Below are the code and all the weights of a small trained network. Each question names an input and a class and asks about switching units off, where a switched-off unit gives its printed mean instead of its output.

import numpy as np


def w(rows, s, z=0):
    codes = np.array(rows[::2]) - 128.0
    scale = np.full(codes.shape[1], s)
    scale[-1] = z or s
    return codes * scale


def f(y):
    return np.maximum(y, 0)


def log_softmax(a):
    a = a - a.max(-1, keepdims=True)
    return a - np.log(np.exp(a).sum(-1, keepdims=True))


def net(x, mask):
    res = np.array(x, float).reshape(1, 8) / 4 @ E
    y = f(res @ A[0][:, :-1].T + A[0][:, -1])
    res = res + np.where(mask, y, B[0][:, -1]) @ B[0][:, :-1]
    return log_softmax(res[-1] @ U[:, :-1].T + U[:, -1])


A, B = {}, {}
E = w([
[164,75,134,212,188,143,91],'x0',
[255,53,63,158,95,131,113],'x1',
[117,80,218,88,13,163,86],'x2',
[117,65,170,62,190,174,134],'x3',
[124,196,71,86,118,218,68],'x4',
[214,121,167,74,74,141,197],'x5',
[160,174,68,96,164,173,134],'x6',
[119,168,159,129,208,202,119],'x7',
],0.0052)
A[0] = w([
[142,192,121,89,1,106,151,75],'n0',
[130,135,134,120,127,115,111,100],'n1',
[53,88,69,94,112,130,86,37],'n2',
[128,146,71,177,160,103,130,78],'n3',
[53,157,169,135,142,130,129,85],'n4',
[150,103,131,135,121,156,96,66],'n5',
[69,158,170,132,155,130,120,98],'n6',
[131,151,83,177,150,104,121,78],'n7',
[129,165,61,205,154,102,123,56],'n8',
[169,109,124,133,117,195,97,71],'n9',
[132,88,140,141,115,113,135,106],'n10',
[154,111,124,83,231,130,165,11],'n11',
[62,91,80,91,69,122,109,2],'n12',
[134,105,137,138,123,116,133,102],'n13',
[81,149,155,132,139,128,127,89],'n14',
[53,160,171,135,146,127,125,78],'n15',
[147,75,156,147,98,98,134,102],'n16',
[169,113,126,129,119,188,96,68],'n17',
[149,143,62,127,199,115,146,152],'n18',
[155,19,191,171,85,78,142,101],'n19',
],0.016,0.0027)
B[0] = w([
[252,138,45,20,69,112,187,247],'n0',
[135,112,131,106,151,124,123,131],'n1',
[49,91,108,93,142,107,47,172],'n2',
[152,155,64,205,145,107,95,197],'n3',
[95,216,180,112,158,80,143,193],'n4',
[136,156,167,142,134,170,87,158],'n5',
[92,192,169,107,155,87,162,189],'n6',
[143,158,77,195,136,101,87,187],'n7',
[157,170,61,207,153,87,50,212],'n8',
[135,160,187,137,119,223,82,185],'n9',
[121,92,160,155,109,102,127,166],'n10',
[38,62,96,86,152,188,225,183],'n11',
[62,84,61,41,127,97,65,176],'n12',
[116,110,154,149,114,119,124,151],'n13',
[107,182,161,114,147,97,137,169],'n14',
[90,217,179,110,156,77,144,195],'n15',
[143,59,179,160,111,83,143,196],'n16',
[140,157,183,133,128,217,86,181],'n17',
[108,92,49,189,171,180,203,220],'n18',
[142,8,228,200,86,18,138,254],'n19',
],0.025,0.0092)
U = w([
[65,71,89,127,177,200,222,87],'0',
[123,98,67,40,75,94,59,3],'1',
[137,142,198,135,121,253,46,189],'2',
[241,136,88,66,49,142,191,146],'3',
[141,22,209,173,76,56,121,166],'4',
[140,150,33,229,180,121,77,152],'5',
[60,227,182,101,178,72,146,165],'6',
],0.0047,0.0018)

Each question gives the input, the list of numbers given to net, and the class t.
The units are the neurons (one row each of A and B). Each row of codes is followed by its name. A weight is (code - 128) times the scale printed after its matrix; where a second scale follows, it is the last column's (A, B and U).
mask holds one flag per neuron, in row order. A switched-off neuron (its flag False) gives its mean, the last column of its row in B, instead of its output. The means were averaged over made-up inputs and are rounded, as every weight is.
A unit's drop is (log p(t) with every unit on - log p(t) with that unit switched off) / (log p(t) with every unit on - log p(t) with every unit switched off).
The circuit of an input: a set's keep is (log p(t) with only the set's units on - log p(t) with every unit switched off) / (log p(t) with every unit on - log p(t) with every unit switched off). Starting from the 12 units with the biggest drops (on a tie, the unit counted first), units are removed one at a time, each time the one whose removal leaves the highest keep (on an exact tie, the one counted first), for as long as the keep stays at least 0.8.
units of the circuit, in order: the units of the circuit, biggest drop first
top k neurons: the k neurons with the biggest drops, biggest first
drop of u: that unit's drop, to one decimal
input [-7,-8,7,3,8,-1,6,-7], class 1: top 2 neurons	[n0 n12]
input [-7,2,0,-8,5,-4,-7,1], class 1: units of the circuit, in order	[n12 n2]
input [3,-4,6,-3,6,-1,2,-7], class 1: top 2 neurons	[n12 n2]
input [8,-6,-7,8,-1,4,-5,6], class 0: top 2 neurons	[n11 n18]
input [-6,0,4,-2,-2,-3,6,3], class 3: top neuron	[n0]
input [-4,0,6,2,4,-6,-5,-2], class 1: top 2 neurons	[n12 n2]
input [0,7,-3,2,-7,8,5,5], class 0: top 2 neurons	[n11 n18]
input [-6,-6,7,0,2,2,-2,-7], class 3: top 2 neurons	[n0 n8]
input [5,-1,-7,2,-4,5,3,8], class 0: drop of n11	1.3
input [-8,3,5,8,7,0,8,-6], class 1: top 2 neurons	[n12 n2]
input [8,5,-6,4,-8,7,2,5], class 0: drop of n11	2.7
input [6,-4,-4,8,7,1,1,5], class 0: drop of n11	1.0
input [-8,2,-7,-1,3,6,4,-2], class 3: drop of n5	0.0
input [3,-5,3,-1,-4,6,6,8], class 6: top neuron	[n18]
